Here is a tiny trained network, its code and every weight. The questions are about switching its units off for an input and a class, where a switched-off unit gives its printed mean instead of its output.

import numpy as np


def w(rows, s, z=0):
    codes = np.array(rows[::2]) - 128.0
    scale = np.full(codes.shape[1], s)
    scale[-1] = z or s
    return codes * scale


def f(y):
    return np.maximum(y, 0)


def log_softmax(a):
    a = a - a.max(-1, keepdims=True)
    return a - np.log(np.exp(a).sum(-1, keepdims=True))


def net(x, mask):
    res = np.array(x, float).reshape(1, 7) / 4 @ E
    y = f(res @ A[0][:, :-1].T + A[0][:, -1])
    res = res + np.where(mask, y, B[0][:, -1]) @ B[0][:, :-1]
    return log_softmax(res[-1] @ U[:, :-1].T + U[:, -1])


A, B = {}, {}
E = w([
[162,162,183,157,56,159,105,111,178,191],'x0',
[135,135,114,193,203,122,146,109,104,155],'x1',
[137,124,77,163,78,207,132,143,110,171],'x2',
[141,164,171,111,133,96,167,94,94,105],'x3',
[72,129,135,50,95,123,159,74,67,159],'x4',
[162,138,146,136,114,145,104,164,143,133],'x5',
[251,173,165,110,121,162,143,105,73,144],'x6',
],0.016)
A[0] = w([
[158,69,96,182,17,221,128,187,165,245,144],'n1',
[103,125,75,157,135,73,161,75,76,126,135],'n2',
[121,126,95,113,169,146,110,124,170,156,79],'n3',
[113,164,121,141,111,183,133,138,157,164,3],'n4',
[117,107,123,126,148,96,127,191,207,103,61],'n5',
[137,130,100,147,64,198,131,168,171,190,88],'n6',
[44,89,155,53,118,121,159,109,83,126,91],'n7',
[83,100,68,126,151,132,94,135,180,1,40],'n8',
[25,58,99,155,156,77,89,241,200,71,117],'n9',
[77,73,112,143,186,90,139,155,149,95,101],'n10',
[144,135,134,185,28,222,83,174,144,211,92],'n11',
[7,105,85,187,253,143,178,57,165,227,117],'n12',
[30,146,153,18,34,103,143,118,73,130,96],'n13',
[161,109,114,118,139,151,127,164,49,130,37],'n14',
],0.0089,0.005)
B[0] = w([
[58,191,85,185,205,248,81,27,170,126,238],'n1',
[125,166,103,105,136,82,146,89,69,112,176],'n2',
[109,129,138,146,112,129,104,150,102,87,147],'n3',
[139,133,103,134,157,117,106,89,135,130,151],'n4',
[146,151,144,164,165,133,113,197,162,129,175],'n5',
[139,181,94,148,123,190,124,108,168,136,190],'n6',
[109,98,51,91,152,108,148,93,160,130,191],'n7',
[154,151,78,169,116,90,183,230,185,159,196],'n8',
[97,55,133,188,50,98,99,217,242,52,253],'n9',
[103,76,153,164,119,119,149,141,115,81,195],'n10',
[126,194,107,154,170,213,77,80,132,171,223],'n11',
[75,92,165,182,63,87,83,118,1,153,226],'n12',
[91,79,132,2,135,88,144,44,229,188,211],'n13',
[127,136,123,110,191,173,127,127,84,76,150],'n14',
],0.0083,0.021)
U = w([
[109,159,115,126,139,213,85,114,128,137,140],'0',
[210,138,98,84,196,139,174,165,55,80,215],'1',
[215,186,252,105,121,97,131,127,154,163,180],'2',
[81,102,127,131,129,89,131,128,49,124,11],'3',
[91,105,107,26,126,109,154,105,138,130,18],'4',
[92,109,116,142,119,112,113,194,163,97,175],'5',
],0.014,0.0012)

Each question gives the input, the list of numbers given to net, and the class t.
The units are the neurons (one row each of A and B). Each row of codes is followed by its name. A weight is (code - 128) times the scale printed after its matrix; where a second scale follows, it is the last column's (A, B and U).
mask holds one flag per neuron, in row order. A switched-off neuron (its flag False) gives its mean, the last column of its row in B, instead of its output. The means were averaged over made-up inputs and are rounded, as every weight is.
A unit's drop is (log p(t) with every unit on - log p(t) with that unit switched off) / (log p(t) with every unit on - log p(t) with every unit switched off).
The circuit of an input: a set's keep is (log p(t) with only the set's units on - log p(t) with every unit switched off) / (log p(t) with every unit on - log p(t) with every unit switched off). Starting from the 12 units with the biggest drops (on a tie, the unit counted first), units are removed one at a time, each time the one whose removal leaves the highest keep (on an exact tie, the one counted first), for as long as the keep stays at least 0.8.
units of the circuit, in order: the units of the circuit, biggest drop first
k most important neurons: the k neurons with the biggest drops, biggest first
drop of u: that unit's drop, to one decimal
input [-1,-8,2,3,-1,-1,6], class 2: units of the circuit, in order	(n1; n7)
input [-5,-6,-7,0,-6,-5,7], class 1: units of the circuit, in order	(n9)
input [-2,5,1,7,2,-6,4], class 1: units of the circuit, in order	(n9; n1)
input [-1,5,0,4,-7,6,3], class 1: units of the circuit, in order	(n9; n1)
input [0,-2,-7,-3,2,-6,-1], class 4: 2 most important neurons	(n13; n7)
input [2,4,-4,2,-1,-5,7], class 2: 2 most important neurons	(n7; n1)
input [-6,-3,4,-2,4,3,7], class 1: 3 most important neurons	(n14; n9; n1)
input [8,-1,-3,4,-7,-1,-4], class 0: 3 most important neurons	(n8; n10; n11)
input [5,2,-2,-2,5,-7,-4], class 4: 2 most important neurons	(n13; n7)
input [2,0,-5,-3,2,-2,2], class 4: drop of n1	0.2
input [8,8,0,0,7,-8,-5], class 3: drop of n12	1.3
input [3,7,0,1,-4,-5,2], class 3: drop of n1	0.2
